What each symbol does to the elements:
φ: j345->j736, j652->j893, j686->j256, j115->j896, j736->j345, j500->j353, j948->j997, j716->j121, j910->j705, j901->j464, j755->j700, j252->j277, j105->j153, j821->j908, j928->j659, j854->j611, j165->j142, j360->j643, j998->j162, j659->j928, j277->j252, j861->j62, j905->j566, j845->j263, j153->j105, j361->j654, j520->j210, j893->j652, j464->j901, j566->j905, j420->j191, j62->j861, j654->j361, j700->j755, j699->j724, j96->j20, j521->j966, j353->j500, j231->j882, j574->j696, j724->j699, j191->j420, j162->j998, j793->j543, j260->j578, j251->j877, j739->j782, j263->j845, j705->j910, j908->j821, j256->j686, j696->j574, j643->j360, j243->j439, j439->j243, j49->j99, j896->j115, j20->j96, j121->j716, j210->j520, j99->j49, j877->j251, j334->j559, j966->j521, j882->j231, j567->j176, j782->j739, j543->j793, j142->j165, j578->j260, j559->j334, j176->j567, j997->j948, j611->j854
ζ: j345->j121, j652->j555, j776->j251, j813->j96, j686->j928, j556->j611, j670->j500, j736->j716, j500->j670, j948->j176, j716->j736, j722->j162, j555->j652, j901->j966, j755->j566, j105->j420, j217->j782, j203->j62, j321->j574, j821->j184, j971->j882, j928->j686, j360->j578, j476->j654, j659->j256, j277->j904, j905->j700, j66->j142, j803->j896, j153->j191, j520->j791, j464->j521, j566->j755, j420->j105, j62->j203, j654->j476, j401->j705, j700->j905, j699->j559, j96->j813, j521->j464, j184->j821, j904->j277, j574->j321, j724->j334, j191->j153, j162->j722, j791->j520, j194->j793, j793->j194, j260->j643, j251->j776, j266->j263, j263->j266, j603->j49, j705->j401, j256->j659, j643->j260, j439->j915, j49->j603, j896->j803, j121->j345, j915->j439, j334->j724, j966->j901, j882->j971, j567->j997, j782->j217, j142->j66, j578->j360, j559->j699, j176->j948, j997->j567, j611->j556
ψ: j345->j893, j652->j736, j776->j105, j994->j500, j813->j334, j52->j520, j686->j260, j605->j793, j736->j652, j500->j994, j948->j321, j716->j555, j156->j705, j722->j755, j555->j716, j755->j722, j105->j776, j321->j948, j821->j396, j971->j464, j928->j643, j360->j659, j925->j49, j998->j905, j659->j360, j277->j300, j905->j998, j404->j654, j520->j52, j893->j345, j300->j277, j464->j971, j566->j162, j420->j251, j62->j639, j654->j404, j178->j782, j271->j896, j699->j20, j96->j724, j521->j882, j231->j966, j379->j611, j574->j176, j724->j96, j191->j877, j162->j566, j793->j605, j260->j686, j251->j420, j779->j263, j263->j779, j705->j156, j256->j578, j696->j567, j643->j928, j439->j843, j49->j925, j896->j271, j20->j699, j396->j821, j534->j142, j877->j191, j334->j813, j966->j231, j882->j521, j639->j62, j843->j439, j567->j696, j782->j178, j142->j534, j578->j256, j176->j574, j611->j379
α: j345->j115, j652->j271, j921->j611, j813->j260, j607->j821, j686->j334, j115->j345, j736->j896, j381->j263, j500->j780, j948->j66, j716->j803, j910->j966, j156->j882, j755->j476, j105->j603, j821->j607, j928->j724, j884->j439, j165->j567, j360->j20, j925->j251, j476->j755, j659->j699, j277->j600, j211->j793, j905->j361, j66->j948, j803->j716, j361->j905, j404->j162, j520->j817, j464->j401, j566->j654, j420->j49, j62->j28, j654->j566, j401->j464, j271->j652, j699->j659, j96->j643, j521->j705, j574->j534, j600->j277, j724->j928, j191->j99, j162->j404, j793->j211, j260->j813, j251->j925, j263->j381, j603->j105, j705->j521, j256->j559, j643->j96, j437->j782, j439->j884, j49->j420, j896->j736, j20->j360, j534->j574, j780->j500, j99->j191, j334->j686, j966->j910, j28->j62, j882->j156, j817->j520, j567->j165, j782->j437, j142->j176, j559->j256, j176->j142, j611->j921
χ: j345->j210, j652->j52, j52->j652, j686->j464, j929->j782, j736->j520, j500->j325, j948->j904, j716->j791, j910->j699, j156->j96, j901->j256, j755->j915, j252->j567, j105->j203, j203->j105, j821->j797, j971->j260, j928->j521, j884->j654, j366->j263, j360->j231, j659->j966, j277->j176, j861->j191, j905->j243, j520->j736, j300->j574, j464->j686, j566->j439, j420->j62, j62->j420, j654->j884, j401->j334, j699->j910, j96->j156, j521->j928, j231->j360, j904->j948, j574->j300, j600->j142, j724->j705, j191->j861, j162->j843, j730->j793, j791->j716, j793->j730, j260->j971, j251->j639, j797->j821, j263->j366, j705->j724, j256->j901, j643->j882, j243->j905, j439->j566, j123->j611, j49->j28, j896->j817, j325->j500, j210->j345, j915->j755, j334->j401, j966->j659, j28->j49, j882->j643, j639->j251, j843->j162, j817->j896, j567->j252, j782->j929, j142->j600, j176->j277, j611->j123
λ: j345->j543, j652->j605, j994->j251, j686->j948, j605->j652, j670->j105, j736->j793, j381->j654, j500->j420, j948->j686, j716->j194, j755->j266, j252->j966, j105->j670, j321->j260, j821->j5, j928->j176, j366->j439, j165->j699, j360->j696, j659->j567, j277->j521, j211->j896, j905->j845, j66->j334, j845->j905, j520->j730, j300->j882, j464->j904, j566->j263, j420->j500, j62->j325, j654->j381, j699->j165, j96->j534, j521->j277, j353->j191, j904->j464, j574->j643, j600->j705, j724->j142, j191->j353, j162->j779, j730->j520, j194->j716, j793->j736, j260->j321, j251->j994, j779->j162, j266->j755, j263->j566, j705->j600, j51->j782, j256->j997, j802->j611, j696->j360, j643->j574, j439->j366, j49->j780, j896->j211, j325->j62, j534->j96, j780->j49, j5->j821, j334->j66, j966->j252, j882->j300, j567->j659, j782->j51, j543->j345, j142->j724, j176->j928, j997->j256, j611->j802
ξ: j345->j659, j652->j643, j607->j654, j52->j882, j686->j716, j115->j699, j929->j62, j605->j574, j736->j928, j500->j51, j948->j194, j716->j686, j555->j260, j755->j184, j105->j217, j217->j105, j821->j566, j928->j736, j360->j893, j659->j345, j277->j730, j211->j142, j905->j908, j803->j334, j620->j611, j520->j521, j893->j360, j464->j791, j566->j821, j420->j782, j62->j929, j654->j607, j178->j251, j271->j96, j699->j115, j96->j271, j521->j520, j184->j755, j574->j605, j724->j896, j191->j739, j162->j396, j730->j277, j791->j464, j194->j948, j793->j176, j260->j555, j251->j178, j797->j439, j739->j191, j263->j5, j705->j817, j908->j905, j51->j500, j256->j121, j643->j652, j437->j49, j439->j797, j49->j437, j896->j724, j396->j162, j121->j256, j210->j966, j5->j263, j334->j803, j966->j210, j882->j52, j817->j705, j567->j543, j782->j420, j543->j567, j142->j211, j176->j793, j611->j620
π: j345->j908, j652->j396, j921->j49, j607->j896, j686->j755, j556->j105, j736->j821, j381->j142, j500->j802, j948->j266, j716->j184, j722->j260, j755->j686, j105->j556, j821->j736, j928->j566, j854->j191, j884->j705, j366->j277, j360->j998, j998->j360, j476->j334, j659->j905, j277->j366, j905->j659, j845->j567, j361->j699, j620->j782, j404->j96, j520->j797, j464->j915, j566->j928, j420->j611, j62->j123, j654->j724, j700->j256, j699->j361, j96->j404, j521->j439, j184->j716, j379->j251, j574->j779, j724->j654, j191->j854, j162->j643, j793->j5, j260->j722, j251->j379, j779->j574, j797->j520, j266->j948, j263->j176, j705->j884, j908->j345, j256->j700, j802->j500, j643->j162, j243->j966, j439->j521, j123->j62, j49->j921, j896->j607, j396->j652, j5->j793, j915->j464, j334->j476, j966->j243, j882->j843, j843->j882, j567->j845, j782->j620, j142->j381, j176->j263, j611->j420
η: j345->j739, j652->j178, j776->j260, j921->j654, j994->j574, j686->j105, j556->j755, j929->j520, j670->j948, j736->j782, j500->j176, j948->j670, j716->j217, j755->j556, j105->j686, j217->j716, j203->j464, j821->j620, j928->j420, j854->j905, j360->j877, j925->j96, j659->j191, j277->j325, j861->j966, j905->j854, j153->j256, j620->j821, j520->j929, j464->j203, j566->j611, j420->j928, j62->j521, j654->j921, j178->j652, j699->j99, j96->j925, j521->j62, j353->j567, j379->j162, j574->j994, j724->j49, j191->j659, j162->j379, j793->j51, j260->j776, j251->j643, j739->j345, j263->j802, j603->j334, j705->j28, j51->j793, j256->j153, j802->j263, j643->j251, j437->j896, j439->j123, j123->j439, j49->j724, j896->j437, j325->j277, j780->j142, j99->j699, j877->j360, j334->j603, j966->j861, j28->j705, j882->j639, j639->j882, j567->j353, j782->j736, j142->j780, j176->j500, j611->j566

In the rows, zero is written as 56.

The rows follow the links: the fewer symbols apart two elements are, the more alike their rows tend to be.

Named rows; a name shown again gets a slightly different row:
j925: [  50   75   44   48   51   58   70   65   48   58   22   25   27   58   67   52   52   71   60   60   86   38   48   63   37   42   50   33   74   90   62   64   59   48   39   58   33   90   69   56   78]
j755: [  77   30   64   74   78   46   66   68   62   46   66   63   67   46   33   27   33   58   48   40   65   70   34   65   78   83   41   41   24   69   36   61   38   57   71   60   36   41   69   62   39]
j162: [  72   51   64   72   82   49   58   53   56   33   52   68   40   51   39   22   47   72   44   45   59   69   54   80   71   96   40   38   44   88   52   62   49   51   60   75   28   83   54   59   56]
j260: [  79   41   34   47   57   90   70   78   66   38   59   34   65   63   51   25   41   48   55   45   56   56   54   76   19   57   38   48   42   74   76   73   41   36   42   49   64   77   64   65   83]
j165: [  53   52   64   30   81   57   18   55   53   65   58   41   50   48   68   93   77   58   50   80   51   49   26   59   41   33   43   62   71   30   61   35   77   53   46   54   52   58   60   47   72]
j263: [  81   16   74   53   77   22   31   43   56   55   70   66   47   56   42   54   51   59   45   48   54   90   40   51   82   72   42   44   43   65   44   36   76   62   75   56   27   54   42   58   41]
j722: [  82   42   62   64   73   57   69   62   63   25   56   63   56   44   31   18   47   64   57   53   66   74   48   77   66   92   36   42   37   83   52   59   45   47   57   61   33   70   73   69   51]
j266: [  88   25   73   51   75   39   41   56   64   46   76   61   59   49   32   39   46   50   57   54   63   80   30   50   80   66   38   43   31   63   49   46   70   48   81   44   31   41   75   58   45]
j217: [  57   52   69   59   21   64   87   76   45   77   43   62   95   74   77   54   38   25   74   62   59   33   56   59   49   28   61   40   34   80   61   68   62   59   46   59   74   32   80   58   47]
j739: [  46   63   69   72   35   65   60   57   36   62   39   81   80   65   70   80   75   40   61   68   26   29   45   71   48   37   47   47   51   66   47   57   75   84   42   78   79   37   52   52   43]
j404: [  62   61   66   61   87   49   52   55   55   40   45   47   40   35   40   27   39   91   53   42   69   63   52   71   76   83   46   34   60   88   53   58   47   47   53   77   30   77   66   50   63]
j843: [  51   67   56   79   62   60   59   43   81   34   63   74   23   45   35   33   53   75   61   47   64   74   92   47   72  101   62   69   59   61   62   64   34   52   74   61   52   72   51   60   45]
j566: [  63   34   68   79   83   32   58   51   52   53   63   73   54   56   40   42   37   70   32   38   60   69   44   70   89   92   53   47   33   73   30   53   40   62   56   70   27   39   37   60   48]
j904: [  62   45   36   37   42   55   47   44   80   58   88   52   54   60   48   62   66   32   61   60   65   71   73   20   46   42   70   83   53   21   77   53   54   38   72   16   71   36   62   52   49]
j971: [  51   65   30   63   37   80   77   60   83   30   72   49   49   56   44   35   54   48   62   44   70   63   91   45   33   65   65   69   57   47   78   74   28   30   63   37   76   75   64   60   62]
j861: [  29   84   36   72   34   73   67   37   72   47   55   73   37   57   61   82   86   50   54   71   55   50   63   39   47   62   66   91   64   26   44   58   42   68   60   41   70   60   43   52   42]
j99: [  35   86   54   49   51   51   54   64   43   68   36   46   53   36   74   91   79   71   53   79   65   25   11   56   43   38   47   50   68   50   31   49   53   73   33   70   46   61   58   51   63]
j797: [  43   70   77   78   51   43   59   44   59   66   53   87   55   58   40   51   46   60   60   51   53   60   99   50   99   92   76   61   55   53   58   56   48   65   79   62   63   41   47   50   28]
j379: [  63   55   69   84   51   50   77   51   59   36   36   69   23   47   47   40   54   65   55   53   69   66   50   63   72   83   40   35   44   94   38   57   61   64   58   67   26   75   61   63   43]
j153: [  50   55   56   61   35   82   71   71   51   42   53   58   75   48   65   69   71   32   63   75   53   35    2   49   30   41   26   60   30   54   30   55   47   64   37   49   71   44   61   56   54]
j476: [  59   51   70   54   87   30   60   60   57   50   58   47   67   30   38   34   30   78   52   55   83   58   30   64   84   69   48   34   39   63   36   47   30   47   63   56   24   44   76   43   46]
j366: [  56   41   61   64   62   33   42   33   71   51   72   74   34   50   30   54   62   62   57   44   59   94   80   30   87   82   65   79   56   35   50   42   57   49   92   40   45   48   51   54   38]
j670: [  83   24   43   41   30   47   55   61   54   51   61   47   62   64   64   67   60   23   66   61   65   61   30   29   40   16   39   44   36   56   63   47   85   49   62   36   38   39   68   68   52]
j321: [  86   29   42   43   55   70   44   71   67   40   64   42   50   64   43   50   54   40   64   55   61   72   45   60   26   35   36   53   54   66   84   56   77   36   57   42   51   71   77   67   72]
j203: [  40   68   33   63   20   66   87   50   68   53   67   53   52   57   58   57   62   40   74   59   85   57   77   23   49   49   62   69   50   31   61   67   30   54   66   22   73   40   57   46   36]
j396: [  70   48   78   70   67   55   63   60   45   46   47   79   50   58   42   25   44   70   66   49   45   57   79   86   81   88   51   37   47  107   59   57   58   64   63   86   50   74   64   59   44]
j998: [  69   52   71   77   79   66   53   53   67   13   55   79   33   34   44   48   63   75   58   53   43   70   43   81   63   95   41   56   51   75   37   53   50   66   55   74   41   81   51   64   55]
j884: [  38   79   59   69   68   40   60   41   67   60   65   60   41   35   38   49   47   85   55   50   76   75   76   44   89   86   75   65   64   38   42   52   31   52   78   50   38   53   57   41   41]
j210: [  30   83   62   69   52   71   55   46   61   63   59   80   68   56   58   65   72   52   60   67   32   46   89   45   55   66   76   88   73   29   68   53   51   71   53   62  101   44   43   45   48]
j705: [  30   86   35   49   60   57   53   41   61   76   64   30   53   57   62   66   50   79   52   49   82   56   85   34   63   61   81   71   83   22   65   64   27   40   59   46   64   53   51   46   60]
j123: [  42   67   54   91   39   32   75   35   71   53   52   82   39   49   42   51   62   65   61   51   71   73   74   36   89   93   67   65   52   54   39   55   41   71   76   50   44   54   48   57   24]

Each walk starts at a row. The symbols on each line, taken left to right, move it on to the next element.
Each answer is a row, close to the row of the element it stands for.
start [  66   22   48   48   33   40   45   43   45   66   54   48   45   75   67   78   60   37   59   60   62   62   31   34   49   16   50   45   47   53   59   51  102   61   62   45   34   53   51   70   53]
φ φ χ η φ -> [  42   59   52   54   57   63   35   40   76   52   72   65   43   48   53   89   92   48   57   60   33   71   64   35   47   54   60   95   68   15   61   38   66   54   68   36   79   62   46   50   48]
φ φ φ α α ξ ξ -> [  50   50   40   45   45   45   43   36   70   68   75   59   42   69   60   72   68   49   53   48   57   83   84   26   55   47   73   89   70   17   76   50   63   50   76   28   67   58   41   58   51]
start [  43   76   61   48   41   38   74   65   31   91   25   44   71   59   80   70   53   58   65   66   62   26   62   58   67   34   68   32   73   73   62   63   67   66   43   71   49   41   73   52   63]
η π π π -> [  57   68   83   60   75   22   57   53   40   70   47   62   75   50   53   44   32   77   58   54   58   46   64   76   94   82   67   34   56   74   51   46   56   62   64   81   35   42   64   46   45]
π χ ξ λ -> [  40   72   50   35   61   43   38   44   65   75   66   34   34   48   56   73   62   68   60   61   68   65   74   23   58   46   74   73   78   18   74   42   68   45   76   28   58   57   55   46   58]
start [  48   53   75   85   49   46   64   43   59   38   49   86   46   40   41   62   62   63   63   61   48   57   19   58   77   82   38   49   37   69   22   42   55   82   56   72   33   55   51   55   36]
π φ φ π π -> [  47   61   51   70   39   78   70   60   51   43   44   74   55   60   76   88   80   42   51   75   42   37    6   55   42   45   41   65   45   47   23   64   62   87   27   59   64   62   42   64   50]
ζ φ λ λ χ χ π -> [  65   38   66   69   50   42   84   64   59   50   53   68   60   47   39   43   43   58   57   58   74   62   23   57   81   69   39   30   17   81   32   54   36   66   66   53   30   37   69   58   31]
start [  47   74   51   66   37   63   73   59   62   73   62   57   88   67   55   46   46   41   70   55   56   62  102   36   57   49   76   71   54   36   74   71   35   48   66   41   96   27   54   54   51]
ξ χ α ψ -> [  66   69   47   35   68   72   61   72   55   49   49   18   58   43   57   35   41   67   56   52   82   50   49   72   35   49   45   40   59   73   65   63   43   30   38   50   44   73   79   52   88]
α α α ψ φ α φ -> [  65   57   50   34   75   56   61   73   54   76   65   18   81   43   62   51   32   61   52   52   81   49   24   63   42   34   50   47   53   51   56   69   31   39   45   46   41   41   71   50   80]
start [  72   35   85   65   81   44   29   46   57   40   66   86   45   47   44   67   71   62   56   60   41   73   22   65   71   66   36   59   43   57   34   31   79   65   69   70   39   54   51   57   41]
λ π ζ ζ ψ -> [  63   56   57   62   67   96   55   70   63   33   54   54   48   63   62   62   77   57   47   52   33   49   37   85   24   67   42   68   66   69   53   65   56   60   30   66   75   88   46   61   75]
χ φ η η -> [  45   73   23   69   43   77   70   51   80   42   63   53   33   63   50   47   56   62   55   47   58   65   93   47   50   80   82   81   69   47   75   75   35   46   62   46   73   78   39   63   67]
start [  68   34   67   39   56   41   32   63   34   83   55   64   73   87   70   65   51   31   55   54   26   61   70   65   53   27   68   47   53   60   80   53  100   63   57   68   66   39   53   67   62]
ζ λ α ξ ξ ζ -> [  47   70   65   42   68   45   53   65   24   97   39   35   90   71   74   60   37   66   59   59   54   29   65   77   65   43   79   36   68   59   65   66   58   63   42   82   64   42   58   48   79]
α ψ ψ ξ χ ξ -> [  34   75   49   65   38   61   62   53   55   75   59   71   68   71   64   56   54   46   55   49   43   57  111   41   59   58   86   78   68   44   70   74   44   60   65   54   91   47   35   53   48]
start [  64   45   81   77   70   41   54   57   41   61   50   83   64   66   48   30   41   59   50   39   38   59   64   77   96   84   62   39   42   78   47   56   54   70   60   79   43   40   56   60   33]
ξ π ψ ξ ζ -> [  77   52   54   54   52   84   69   83   46   54   45   45   76   70   56   33   40   41   65   58   46   43   78   78   32   53   53   43   53   92   79   73   62   43   45   67   82   59   80   64   73]
ζ φ ψ ζ -> [  61   59   71   51   61   86   54   71   46   61   63   70   99   62   63   65   57   33   64   69   29   33   45   75   35   48   42   64   49   54   58   54   53   58   36   68   97   31   73   47   53]
